Below is a small trained network, with its code and all its weights. Each question gives an input and a class and asks what happens when units are switched off, that is, made to give their printed mean instead of their output.

import numpy as np


def w(rows, s, z=0):
    codes = np.array(rows[::2]) - 128.0
    scale = np.full(codes.shape[1], s)
    scale[-1] = z or s
    return codes * scale


def norm(h):
    return h / np.sqrt((h * h).mean(-1, keepdims=True) + 1e-5)


def f(y):
    return np.maximum(y, 0)


def log_softmax(a):
    a = a - a.max(-1, keepdims=True)
    return a - np.log(np.exp(a).sum(-1, keepdims=True))


def net(x, mask):
    res = np.array(x, float).reshape(1, 2) / 4 @ E
    u = 0
    for l in range(4):
        y = f(norm(res) @ A[l][:, :-1].T + A[l][:, -1])
        res = res + np.where(mask[u : u + 6], y, B[l][:, -1]) @ B[l][:, :-1]
        u += 6
    return log_softmax(norm(res)[-1] @ U[:, :-1].T + U[:, -1])


A, B = {}, {}
E = w([
[149,50,130,255,139,208,161,138,148],'x0',
[170,91,109,135,138,107,121,133,235],'x1',
],0.0089)
A[0] = w([
[118,110,152,132,83,109,136,111,133,44],'0.n0',
[120,133,137,141,151,180,159,130,126,4],'0.n1',
[104,84,148,168,148,200,145,123,106,120],'0.n2',
[134,122,141,179,101,254,156,159,120,107],'0.n3',
[105,129,137,118,110,119,139,135,121,162],'0.n4',
[158,117,120,128,94,119,156,150,145,48],'0.n5',
],0.015,0.002)
B[0] = w([
[77,142,152,125,138,126,82,94,140,128],'0.n0',
[97,164,173,98,3,99,117,173,151,168],'0.n1',
[137,74,97,144,88,155,138,101,136,230],'0.n2',
[111,157,81,146,69,151,167,75,130,255],'0.n3',
[160,151,110,129,134,133,116,121,146,150],'0.n4',
[110,95,162,128,128,122,135,135,112,148],'0.n5',
],0.014)
A[1] = w([
[202,155,135,206,148,172,152,114,122,24],'1.n0',
[118,130,106,199,146,217,167,80,115,179],'1.n1',
[52,96,161,143,54,238,138,108,85,219],'1.n2',
[103,114,119,202,98,136,242,115,137,126],'1.n3',
[107,98,173,135,174,122,126,172,153,7],'1.n4',
[154,114,152,145,141,255,151,170,51,135],'1.n5',
],0.01,0.0015)
B[1] = w([
[163,108,95,91,167,141,161,26,2,144],'1.n0',
[189,137,64,205,125,177,240,52,148,208],'1.n1',
[155,80,131,160,232,148,143,85,222,248],'1.n2',
[166,190,153,83,10,79,57,62,207,234],'1.n3',
[111,124,150,107,165,111,170,147,134,138],'1.n4',
[37,101,121,198,184,196,118,47,157,143],'1.n5',
],0.0077,0.012)
A[2] = w([
[127,220,147,44,149,120,185,96,70,41],'2.n0',
[155,104,95,79,122,192,213,143,79,4],'2.n1',
[131,226,138,66,135,163,98,98,96,3],'2.n2',
[127,182,121,73,1,103,146,192,66,24],'2.n3',
[65,49,154,247,125,152,205,162,141,71],'2.n4',
[27,136,95,182,109,245,109,128,86,167],'2.n5',
],0.0074,0.002)
B[2] = w([
[136,209,119,103,122,185,110,156,88,254],'2.n0',
[142,143,95,124,203,135,134,153,150,139],'2.n1',
[87,147,171,148,108,75,80,229,85,236],'2.n2',
[153,153,102,45,2,90,170,204,117,211],'2.n3',
[113,52,111,94,17,73,244,184,154,197],'2.n4',
[172,183,144,168,133,130,32,55,198,207],'2.n5',
],0.0078,0.0054)
A[3] = w([
[118,56,91,254,115,163,150,76,125,109],'3.n0',
[144,102,129,152,121,125,121,159,177,31],'3.n1',
[149,74,143,130,116,108,114,124,170,80],'3.n2',
[22,98,105,110,112,126,117,176,80,9],'3.n3',
[195,83,83,85,154,90,140,109,154,68],'3.n4',
[88,193,143,177,91,144,83,78,116,132],'3.n5',
],0.0099,0.0016)
B[3] = w([
[238,198,62,9,27,134,120,117,178,250],'3.n0',
[133,104,74,162,138,165,157,137,89,150],'3.n1',
[34,66,167,121,248,114,147,67,62,170],'3.n2',
[154,106,117,122,91,17,208,48,118,153],'3.n3',
[121,121,129,185,95,186,193,153,72,167],'3.n4',
[139,31,202,186,219,142,145,150,253,189],'3.n5',
],0.0073,0.011)
U = w([
[170,165,62,151,186,234,123,90,21,88],'0',
[103,64,85,190,83,239,47,175,50,3],'1',
[101,7,138,118,195,90,211,128,129,130],'2',
[145,153,193,215,198,163,64,131,154,127],'3',
[204,110,80,146,54,178,161,33,204,140],'4',
[152,50,100,177,93,232,56,185,57,24],'5',
[145,196,136,60,75,79,115,204,98,142],'6',
[107,58,91,195,79,226,37,161,40,2],'7',
],0.018,0.03)

Each question gives the input, the list of numbers given to net, and the class t.
The units are the neurons (one row each of A and B). Each row of codes is followed by its name. A weight is (code - 128) times the scale printed after its matrix; where a second scale follows, it is the last column's (A, B and U).
mask holds one flag per neuron, layer by layer. A switched-off neuron (its flag False) gives its mean, the last column of its row in B, instead of its output. The means were averaged over made-up inputs and are rounded, as every weight is.
A unit's drop is (log p(t) with every unit on - log p(t) with that unit switched off) / (log p(t) with every unit on - log p(t) with every unit switched off).
The circuit of an input: a set's keep is (log p(t) with only the set's units on - log p(t) with every unit switched off) / (log p(t) with every unit on - log p(t) with every unit switched off). Starting from the 12 units with the biggest drops (on a tie, the unit counted first), units are removed one at a time, each time the one whose removal leaves the highest keep (on an exact tie, the one counted first), for as long as the keep stays at least 0.8.
units of the circuit, in order: the units of the circuit, biggest drop first
unit that matters most: the unit with the biggest drop
k most important neurons: the k neurons with the biggest drops, biggest first
top k neurons in layer l: the k neurons of layer l with the biggest drops, biggest first
drop when u is switched off: that unit's drop, to one decimal
input [-8,8], class 6: unit that matters most	1.n2
input [-5,-7], class 6: units of the circuit, in order	(0.n2 0.n3)
input [-1,-2], class 6: units of the circuit, in order	(0.n2 0.n3 1.n1)
input [-3,-1], class 6: 2 most important neurons	(0.n3 0.n2)
input [-2,-5], class 3: 4 most important neurons	(0.n2 0.n1 0.n3 1.n3)
input [-2,5], class 2: 2 most important neurons	(0.n3 0.n1)
input [-5,8], class 2: 3 most important neurons	(0.n3 0.n1 1.n3)
input [-7,7], class 6: 2 most important neurons	(1.n2 0.n2)
input [1,6], class 2: 3 most important neurons	(0.n3 0.n2 1.n1)
input [-3,-8], class 3: 4 most important neurons	(0.n2 0.n1 0.n3 1.n5)
input [-1,-4], class 3: top 4 neurons in layer 0	(0.n2 0.n3 0.n4 0.n1)
input [-4,7], class 2: 4 most important neurons	(0.n3 0.n1 1.n3 3.n0)
input [-1,2], class 2: 3 most important neurons	(0.n3 0.n2 1.n3)
input [-5,-5], class 6: top neuron in layer 0	(0.n3)
input [0,8], class 2: drop when 0.n2 is switched off	0.5
input [-4,-2], class 6: drop when 1.n2 is switched off	0.1
input [-1,4], class 2: drop when 0.n2 is switched off	0.6
input [0,7], class 2: drop when 0.n3 is switched off	1.0
